In the rows, 128 means zero.
Each row is followed by its class.
[130 140 154 150 181 123 121 214  98 167 153 111 155 104 112 136  87 194
 113 101 137 109 122 188 162 106 172 150  84 110 121  92 132 137 117 188
 147 122 118 151  83  80 184 131 139 160 146  75  78 159] : D
[ 94 126 110 127 152 122 175  54  96 109 148 127 118 149 157 116 141  73
 104 176 140 123  99 173 121 116 122 106 150 123 123 137 130 125 154 114
  89 123 146 114 112 138  99 147 122 132 132  90 106 175] : X
[119 112 112 134 154 153 151 103 135 124 118 132  86 118 162 133 152 129
 115 169 146 127  88 131 109 120  84 147 111 147 156 169 145 118 150 136
 132 176 130 114 118 150 102 130 122 128 110 117 139 131] : G
[126 130 132 111 151 127 151 165 114 120 131 116 107 103 126 127 116 160
 134 143 127 132 102  97 123 125 126 134 140 148 163 133 122 111 121 122
 137 111 118 125 123 122 112 159 133 128 120 135 127 136] : M
[125 122 131 134 145 146 130 137 135 145 102 115 113 112 129 130 118 157
 139 145 127 134 171 115 131 131 126 136  99 117 133 113 133 109 133 105
 134 138 110 122 129 111 127 149 121 138 114 133 135 130] : Z
[138  96  98 118 169 135 113 139 114 139 113 126  97 130 136 137 153 165
 127 147 142 136 140 104 111 116 109 120 118 141 164 153 138  96 124 117
 140 164 102 126 133 127 113 148 134 149  90 100 123 132] : M
[106 116 118 127 137 118 132 125 126 149 124 140 130 154 130 117 127 121
 113 130 155 110 152 154 127 127 121 141  82 134 105 122 130 134 127 166
 118 168 135 115 104 130 147 114 127 128 116 100 109 119] : S
[125 130 152 139 132 134 136 106 138 125 127 120 136 123 134 138 119 119
 112 127 116 126 132 141 134 133 125 132 114 106 120 116 134 139 147 134
 119 127 137 128 118 127 135 123 114 124 137 120 125 132] : D
[133 145 126 131 174 146  82 176 117 134 116 137 121  73 139 157 140 165
 119 111 126 116  99 167 140 107 127 135 109  79 126 152 147 148 135 160
 145 120 120 141 124 114 148 121 119 157 108 132 122 144] : Z
[114 110 119 167 139 102 173 106  89 160 152 119 125 200 115 106 102 128
  98 152 142 119 123 161 128 134 117 113 111 133 154 145 130  99 105 139
 119 172 135 150 118 132  97 164 149 143 143  40  81 176] : W
[105 181 150 136 121 132 131  67 117 102 123 141 146  95 155 131 127  62
 107 115 110  97 113 198 157 134 125 138 141  93  91 121 113 187 168 152
  93  78 184 137 101 132 144  96 105 116 172 140 137 124] : Z
[109 176 166 136 106 117 153 106 116 105 156 139 153 112 144 111  89  76
 109  99 115 100  82 181 155 125 126 145 149 130 115 138  91 182 144 190
 109  67 175 148  98 139 167 105 127 116 159 132 116 117] : R
[124 135 157 162 115 111 134 117 122 164 144 137 159 195 109 121  91 118
 101 103 135 127 136 160 151 139 113 132  91 138 125 138 114 134  96 183
 119 166 150 140 125 144 151 118 141 149 162  80 100 128] : D
[146 134 138 110  93 100  96 119 139 126 118 146 137 186 111 121 105 137
 198  94 100 157 148  90 139 152  91 119 128 140 134 159 119 113  61 132
 120 128 118 101 160 179 112 116 122 119 118 166 106  98] : J
[119 128 136 132  89 109 130 100 135 125  91 134 133 182 116 121 117 118
 151 101 123 140 164 114 126 152 107 137 118 129  99 131 124 147 109 141
 121 152 156 125 159 134 130 133 136 116 124 121 128 107] : G
[136 136 148 100 118 136  89 178 143 124  96 121 147  89 119 138 108 158
 150  76 117 133 155 101 156 142 155 162 115 119 113  93 111 163 124 169
 135  95 123 120 124 117 167  95 103 134 130 180 163  76] : M
[132 144 144  93 152 134 118 155 137 112 124 118 118  78 126 136 128 135
 158 127 114 128 123 117 149 117 129 120 139 115 124 120 129 140 127 109
 131  85  99 112 114 125 141 128 111 122 106 165 115 116] : R
[111 123  98 138 122 130 108 106 121 141 110 146 129 155 143 123 144 118
  99 115 142 121 154 148 135 132 114 144  97 128 121 138 119 143 122 175
 131 159 144 125 118 141 152  99 130 147 119 101 132 107] : Z
[106 106 110 135 151 106 138 128 109 154 139 125 113 182 130 112 119 134
 111 149 150 123 131 146 120 123 110 118 106 125 133 150 133 113 122 145
 121 175 120 117 122 142 106 151 126 137 103  77  83 145] : S
[122  97 107 119 105 126 122 118 118 132 108 127 115 164 115 110 137 143
 145 127 126 138 159  79 115 128 115 120 123 140 146 132 123  99 102 121
 142 154 115 119 143 135 112 131 132 134 101 114 124 121] : C
[131 102 108 121 147 145  97 115 133 140 112 131 114 133 137 139 149 143
 125 120 136 137 127 122 137 120 116 136 104 120 142 155 134 120 135 154
 138 140 118 127 127 143 128 102 115 147 116 122 128 121] : X
[124 131 136 122 138 107 119 179  99 152 142 120 125 163  98 117  92 168
 157 119 120 134 132 120 143 128 127 106 112 137 143 141 121 108  81 134
 140 133 105 118 134 134 120 157 141 147 116 118  77 138] : Z
[128 113 107 117 122 131 100  75 132 108 117 136 109 153 139 138 162  97
 130 127 126 146 113 108 126 130  94  99 138 126 150 185 127 109 127 120
 122 134 131 122 152 166 102 105 119 140 126 128 126 119] : X
[128 145 130 103 128 138  93 117 133 115 123 137 145  95 129 141 127 105
 132  86 121 122 111 141 154 127 145 134 138 111 112 130  94 161 146 177
 115  76 127 137 113 133 165  84 101 131 141 159 136 104] : X
[ 94  93  97 125 135 149 184  97 132 110 107 120  97 118 158 111 149 109
  97 184 167 119 144 126 102 107 118 161 120 143 130 106 132 118 165 134
 122 155 145 125 110 112 113 132 127 116 112  97 135 141] : X
[143 151 145 109 135 131  90 103 125 110 129 137 129 109 140 141 130 109
 144  99 104 136  78 123 142 143 103 101 158 107 154 179 114 144 135 135
 119  93 127 123 139 161 118 110 102 144 130 167 145 111] : M
[141 142 145  95 162 133 105 184 135 116 106 122 123  58 118 139 117 164
 183 102 107 122 137 127 144 125 160 148 122 101  98  98 125 147 118 141
 121  57  94 109 104 113 150 120 106 117 121 188 121 111] : J
[120 129 129 101 115 143 121 100 127  90  99 126 116  76 139 134 149 106
 137 115 105 126 129  91 126 129 127 126 164 101 120 114 106 133 152 116
 121  86 119 122 131 131 132 114  96 105 118 176 161 114] : C
[145 136 153 132 150 122  97 162 113 133 132 127 139 131 121 154 121 164
 132 103 126 124 102 141 134 117 124 121 132 119 139 149 146 127 102 149
 152 134 117 149 148 140 144 118 137 143 138 117  98 140] : D
[111 110 109 168 167 124 146 112  96 143 125 135 108 160 143 137 139 131
  91 147 159 122 110 183 124 110 120 139 105 122 125 155 156 126 138 142
 124 186 139 145 123 112 115 151 155 157 119  50  95 165] : G
[133 106 120 163 178 137 122 162  98 175 144 122 115 156 125 132 117 175
  95 147 151 119 106 177 145 119 118 129  57 118 171 160 162 102 105 151
 147 191 127 137  98 127 123 149 145 160 125  43  82 162] : W
[125 115 107 105 162 128 122 118 112 118 136 104 104  92 145 130 151 127
 116 151 129 120 105  98 106 122 142  98 162 124 149 127 121 100 151  75
 140 107 108 130 121 129 102 154 118 129 119 121 124 130] : S
[124 165 159  83 129  99 158 139 111  95 132 105 139 106 107 120  92 118
 182 113  93 127 126 101 141 141 152 106 179 134 117  94  99 135 124  98
 102  50 106 119 138 120 131 154 113 110 145 180 125 129] : M
[124 117 116 138 197 147 131 152 110 144 128 139 110 114 154 146 143 153
 101 164 143 102  87 189 131  97 114 141  98 107 136 155 159 134 141 156
 117 156 106 114  98 133 143 135 130 156 108 105 106 159] : Y
[140 145 158 107 132 114 113 186 124 113 122 119 154  88 110 150 104 163
 153  88 108 128 142 120 139 124 163 136 136 110  99  89 116 143 117 145
 138  85 103 136 135  98 166 121 124 121 130 155 114 133] : D
[140 128 145 122 111 137  94  99 143 134 112 137 128 149 136 132 130 123
 146 108 106 141 111 114 154 160  78 123 107 107 142 176 136 131 109 134
 127 148 144 117 149 187 107 128 108 125 136 151 154 106] : W
[ 95 125 113 143 128 126 157  90  94 122 142 127 133 146 133 114 122  75
  80 127 153 105 129 176 140 108 151 139 124 118 103 109  97 156 158 182
 104 114 156 144  94 115 146 104 126 143 152  77 100 142] : X
[120 144 140  90 131 142 178  82 157  65 112 116 102  31 163 129 141  92
 158 156 101 124 105  90 117 126 136 143 178 125 135 100 112 134 189  71
 114  56 124 125 117 112 124 163  93  93 108 189 155 120] : R
[120 129 130 146 182 102 147 189  78 147 161 115 135 132 117 127  92 164
 117 127 135 113 101 174 141 101 157 112 113 130 137 114 132 114 110 160
 123 118 108 142  88 107 160 171 147 153 129  76  72 168] : Y
[116  95  87 127 134 110 139 100  96 139 142 113 109 181 128 101 134 122
 104 146 151 128 135 106 104 124 117  99 126 153 156 138 118  79 122 119
 131 164 124 127 125 155  88 159 137 141 109  66  95 145] : S
[118  84  95 151 165 138 137 112 105 139 113 128 105 146 148 138 152 127
  85 167 167 133 134 151 113  95 100 138  94 124 123 140 163 106 143 138
 129 199 134 136 130 125 115 139 144 154  93  57 108 167] : X
[153 138 153 132 156 157  69 163 149 142 105 151 127  77 142 151 118 160
 143  94 115 120 120 158 160 125 128 161  84  85 123 151 139 159 125 178
 135 113 127 126 110 130 156  90 105 143 130 169 133 103] : J
[118 142 119 130 136 112 137 111  96 121 152 128 127 146 131 121 129  96
  96 124 132 119  99 135 133 124 132 109 147 129 128 142  99 144 137 144
 107 118 141 134 120 140 127 131 134 146 142 105 127 128] : M
[138 157 133  97 168 135  85 156 111 112 133 115 116  64 132 142 127 140
 145  90  93 120  55 124 159 127 149 105 168  99 152 147 111 137 139 124
 140  68 105 137 115 121 137 129 113 152 135 158 122 129] : G
[145 145 152 127 175 126  99 187  99 148 158 116 131 100 113 134  92 169
 129 101 110 107  85 168 175 120 142 124 112 108 159 141 136 129 104 157
 154  97 110 156  96 113 149 128 131 152 159 100  89 149] : W
[130 147 142 131 105 124  91 116 130 131 139 152 150 157 135 129 118 105
 112  79 121 112  67 167 151 141  84 139 117 127 145 181 106 161  99 217
 119 125 162 133 116 184 151  69 119 135 150 126 134  96] : W
[132 111 130 127 166 129 151 142 113 121 114 116 102 113 136 140 138 152
 134 155 138 126 136 129 108 113 128 129 135 116 133 126 147 116 146  99
 124 138 117 130 140 103 112 164 126 144 104 112 119 151] : M
[112 121 135 156 106 112 139 147 101 149 130 146 152 176 108 117 110 137
  96  96 142 108 156 178 146 110 137 159  93 113 100 112 128 153 106 207
 125 155 160 152 127 111 163 118 140 151 142  72 100 138] : C
[119 139 150 119 111 121 160 104 143 103 118 134 119 134 140 126 114 118
 141 133 121 126 130 114 123 144 102 155 136 137 138 132 113 143 141 145
 112 119 149 122 128 135 140 125 110 106 127 146 141 102] : M
[119 143 138 133 139 115 160 118 110 131 133 111 125 150 121 113 100 123
 116 150 131 127 124 136 127 139 127 115 143 121 139 140 123 116 126 107
 109 129 128 132 135 123 100 158 134 130 139 106 115 147] : M
[147 141 153 115 115 126  73 165 140 131  97 131 147 113 121 148 116 160
 163  66 114 134 139 120 161 146 129 153 111  96 110 126 129 158 108 157
 148 111 124 137 140 131 159  97 108 120 129 164 143  95] : W
[115 143 162 136 126 143 155 109 142 113 107 127 148  82 135 132 124 107
 109 126 125 114 170 144 139 139 163 166 111 106  75  62 111 169 168 140
 102  96 145 129 106  98 167 109 110 112 150 144 151 123] : D
[141 173 159 114 121 109 114 119 118  99 114 122 145 103 121 143  99 110
 157  96  99 137 115 126 137 149 118 110 173 103 112 140 122 153 131 125
 119  79 130 142 150 132 136 140 112 118 136 165 132 125] : M
[124 135 120 106 147 131 124  74 110  89 141 122 119  91 156 145 166 101
 127 142 106 132  86 103 124 124 130  89 176 109 154 150 124 119 159  82
 123  91 112 126 131 149 103 146 106 134 127 150 124 145] : D
[134 119 125 148 141 155 111  98 145 132  86 136 119 118 162 146 151 130
 115 153 135 129 147 143 121 128  87 142  94  97 120 149 156 138 149 124
 124 162 142 117 126 140 130 122 119 124 119 126 159 118] : Y
[125 131 129 137 110 127 128  93 119 113 113 140 138 120 143 128 140  92
 111 118 140 112 128 167 133 132 114 143 128 106  98 125 134 158 146 156
 119 126 165 144 120 130 136 112 119 119 131 120 132 137] : W
[107 155 139 142 124 113 173  12 109  97 136 125 138 130 167 117 127  49
 110 161 100 115  90 151 119 147 126  94 176 104 128 142 117 148 168  73
  86  89 159 129 121 139 103 152 120 106 166 122 138 146] : Y
[116 109 122 127 139 108 145 115 100 140 155 118 117 182 126 108 108 112
 116 150 147 129 109 130 116 123 112  97 128 145 148 153 126  96 116 116
 123 163 120 113 128 154  96 155 127 142 114  84  84 149] : S
[124 149 162 115 116 110 107 188 129 152 143 135 142 150 106 109  74 159
 141  74 123 125 116 104 149 139 131 144 114 152 145 146  92 138  86 184
 148 112 138 140 126 139 162 126 126 128 139 127 110  99] : S
[116 128 137 146 111 111 143  92 121 114 115 145 146 154 141 138 140  96
 104 118 145 119 151 169 120 125 117 146 113 113  84 117 131 166 134 172
 116 153 159 130 132 125 156 107 131 123 134  98 110 130] : D
[117 125 116 125 132 123 168  66 122 103 110 125 115 125 153 119 147  85
 134 171 126 126 142 120 101 133 103 110 152 126 107 122 123 120 155  91
  92 129 126 106 117 143 115 159 119 114 112 133 136 134] : Y
[142 126 147 105 106  99 108 151 121 129 122 113 140 170  98 128  96 149
 177  94 105 153 134  85 139 140 116  95 157 130 140 148 119 102  84 112
 145 117 123 138 178 139 121 145 130 134 135 136 102 128] : X
[137 102 114 145 152 140  91 164 124 179 114 132 105 166 120 127 121 188
 126 139 146 130 156 132 134 120 102 130  59 146 163 163 148  94  86 148
 156 205 115 120 133 138 121 135 152 158 106  91  96 126] : Z
[103 128 108 135 130 122 138  77  99 123 139 147 131 138 154 117 140  80
  85 136 152 102 109 164 122 130 124 123 136 129 126 142 105 139 160 154
 112 132 158 137  99 140 131 123 127 135 136  92 115 132] : S
[126 153 150 107 129 155 106  96 164  92  80 147 139  52 164 152 147  96
 163 120 112 115 131 152 144 140 115 161 135  92  81 111 128 183 176 140
  97  76 133 104  99 129 175  88  82 108 127 210 181  88] : Y
[129 157 162 121  97  95 122 182 124 149 132 134 149 193  92 107  60 167
 170  64 108 138 124  94 154 150 121 136 119 167 152 141  91 132  62 183
 142 127 134 136 139 142 155 125 145 138 142 128 100  95] : G
[110 122 115 151 151 105 132 129  99 149 134 135 128 156 141 132 129 133
  90 130 160 123 113 180 137 101 115 137 104 107 112 160 149 145 112 174
 134 169 137 147 127 127 131 149 147 143 111  71  93 152] : R
[112 138 148 141 122 139 172 141 131 122  92  92 147  87 134 128 100 132
 112 127 128 102 195 133 126 130 187 194 108 120  57  17 110 155 180 136
 115  95 138 130  92  69 189 128 131 116 133 133 132 119] : D
[105 119 111 158 146 104 170  99  92 150 150 139 118 204 132 103 123 118
  93 169 163 125 127 169 114 128  95 122 109 130 125 166 133 122 120 164
  99 190 135 117 118 144 107 154 145 160 107  63  93 161] : M
[135 135 129 126 104 123  86 158 125 144 130 153 148 149 120 119 102 142
 146  59 112 119 135 136 152 131 138 152 106 115 112 137  92 161 101 214
 130 111 137 130 122 149 161  79 120 141 132 150 119  89] : J
[129 129 120 133 106 131 135  69 144 120 102 133 123 152 141 123 132 110
 147 150 113 139 146 103 123 147  88 117 121 122 136 150 129 118 138  99
 109 143 134 112 142 155 107 151 125 107 121 145 143 122] : Y
[133 100 107 151 162 129 125 149 122 158 131 127  97 158 133 125 130 169
 117 149 143 140 122 142 139 114 107 122  83 132 170 175 157  90 109 133
 150 186 118 133 131 136  91 166 148 161 106  73  93 153] : R
[112 145 136 128 129 114 144  68 116 104 128 139 133 149 151 125 123  84
 136 139 117 119 108 152 129 133 106 113 152 114 120 140 121 144 139 123
  88 113 138 115 112 149 135 135 120 118 130 128 123 128] : Y
[123 118 121 110 138 136 100 128 119 128 132 124 126 123 126 126 128 123
 129 110 126 126 105 130 150 120 142 114 139 119 141 142 112 130 132 147
 127 105 126 132 124 132 130 112 119 147 134 129 115 130] : X
[102 139 133 102 107 136 162  89 138  90 107 128 118  88 146 118 129  99
 136 141 108 124 138  99 119 137 127 145 145 126 127 113 103 142 155 104
 111  80 139 117 129 121 123 143 112  94 117 169 149 114] : Z
[118 126 149 150  78 100 142 100 137 151 126 128 160 231 105 107  94 133
 132 107 120 142 183 116 139 161 107 132 104 135 119 135 110 134  91 155
 115 171 150 121 153 152 133 125 137 123 146  93 106 113] : D
[ 86 125 104 132 139 122 216  47 106  85 143 121  99 103 179 105 150  59
  83 191 137 110  95 147 108 107 120 130 160 132 132 118 123 131 184 106
 105 114 154 136 104 130  91 172 128 109 123  98 126 159] : R
[123 121 128 107 120 143 161  94 157  99 114 128 102  94 157 123 140 117
 138 165 131 132 124  96 112 127 111 143 143 144 145 131 128 121 148 107
 133 124 122 116 127 136 120 143 114 109 107 159 154 117] : R
[128 153 146 104 166 149 109 145 107  98 127 121 124  25 145 142 141 125
 122 112 100 104  77 146 148 109 162 119 183  83 130 122 112 147 165 119
 122  40 112 138 101 103 137 118  99 138 140 168 139 142] : C
[116 153 146 127 139 138 140 111 119 116 128 120 143  72 143 130 114 108
 110 122 112 105 110 165 161 139 159 150 123  74 102  95 127 166 166 135
 116  84 142 145  95 104 142 128 104 116 156 139 146 142] : W
[125 140 141  94  91 142 143 110 177  90  88 120 118  79 148 122 127 121
 168 131 111 134 158  81 129 140 114 166 138 135 112 105 109 145 148 114
 127  97 136 108 136 128 139 126 104  78 111 197 167  87] : R
[157 127 140  82 125 136 117 124 141  90 119 126 103  83 136 135 129 154
 208 130  87 152 108  33 106 134 101 105 181 136 184 167 118  87 101  56
 146  89  92 113 162 153  93 147 109 107 108 197 135 114] : J
[135 102 112 127 119 113 155 105 120 104 103 117 105 132 136 134 131 128
 172 144 123 153 158  88  96 125 120 113 142 119 127 112 141  96 127  71
 124 127 120 114 152 124  80 177 124 111  94 138 109 145] : J
[138 131 133 152 131 139  90  94 142 142 101 137 130 148 150 142 134 129
 137 122 122 133 111 140 140 136  76 126 101 109 151 185 150 129 125 136
 129 158 140 126 134 162 125 112 123 141 136 130 141 111] : Y
[115 140 122 105 201 161 153 123 125  85 119 100  88   4 168 138 159 115
 122 177 125 110  83 157 118 111 154 136 168  96  89  87 140 138 201  76
 108  72 104 117  90  85 122 152 113 118 115 150 165 159] : G
[124 118 128 117 149 139 129 110 147 129 109 133 121 132 140 145 155 135
 130 150 139 131 139 131 124 129 108 149 101 133 111 129 136 130 128 137
 108 156 113  92 120 151 138 118 112 126 112 136 130 120] : D
[113 135 128 148 174 128 152 129  81 139 159 128 132 110 127 129 121 125
  88 140 132 102  87 195 140  98 148 111 132 104 140 137 140 119 135 137
 118 123 121 158 100 101 127 152 139 159 150  69  96 181] : C
[113 158 149 114 132 104 143 144 110 105 127 117 148  88 124 124 100 115
 132 105 127 112 142 132 136 129 175 137 161 109  86  74 105 148 150 117
 117  69 130 151 114  86 157 149 122 116 139 131 116 133] : S
[137 109 111 151 188 154 106 172 119 162 122 124 104 107 131 145 139 178
  92 146 156 108 123 171 149 101 127 162  53 114 145 131 170 124 126 172
 146 176 112 138  88 115 143 117 133 154 115  80 104 157] : W
[147 127 144  92 117 131  99 148 150 135 105 120 121 152 100 128 108 163
 198 112 109 149 151  79 130 152 105 122 121 150 129 141 130 107  87 106
 140 135  93 102 151 149 125 129 124 127 108 167 127  91] : G
[101 145 140 106 148 134 171  92 139  95 115 119 132  59 150 123 130  86
 135 149 129 106 127 169 138 122 161 151 156 110  75  70 119 171 178 120
  87  68 124 118  92 100 149 135 106 103 122 156 147 132] : R
[140 152 150 138 168 148  98 140 129 144 117 141 130 102 146 147 128 145
 103 128 136 116 103 174 145 131 109 147  96 101 128 168 150 156 133 167
 128 145 137 131 118 136 149 102 120 151 137 129 146 121] : M
[130 137 151 111 150 132  73 159 129 146 129 144 132 128 122 133 118 144
 143 104 133 117 111 148 151 129 120 127 105 128 124 162 130 143 107 160
 125 129 127 115 117 151 143 108 118 144 128 138 111 109] : S
[110 129 135 125 127 118 188 127 110 106 134 117 124 111 135 114 103 115
 131 140 125 115 118 104 106 115 140 124 150 143 144 106 102 118 146 115
 117  95 122 140 110 110 136 164 134 109 123 129 115 135] : Y
[134 143 130 123 145 148 134 106 136 114 112 126 116  84 144 132 126 126
 143 142 116 124 132 134 125 137 137 141 136  89 111 109 135 138 146 112
 121  90 119 119 110 128 116 122 109 110 133 160 145 129] : J
[127 146 140 124 109 114 104 146 125 129 146 129 148 138 110 119 100 130
 139  74 124 120 130 145 165 123 157 131 134 118 120 121  98 161 120 181
 131  90 133 149 110 124 164 109 122 139 137 124 104 104] : R
[124 108  97 123 143 137 133 108 112 123 123 124 111 117 131 132 160 132
 117 142 127 123 119 118 118 110 125 123 131 119 142 134 133 109 138 124
 127 138 105 125 121 134 108 131 118 142 115 112 127 139] : C
[126 124 124 142 136 125 138 133 115 119 101 127 136 112 151 138 120 129
 124 125 133 117 154 153 117 114 128 142 114 106  99 107 138 143 148 144
 132 136 132 138 119  99 167 138 134 128 118 109 131 132] : Y
[102 117 103 127 143 144 158  98 105 108 117 122 109  80 145 122 166 105
  86 149 129 111 137 131 122 106 152 143 137 108 116  92 124 131 165 119
 118 104 137 135 104 103 126 136 111 126 124 110 136 150] : C
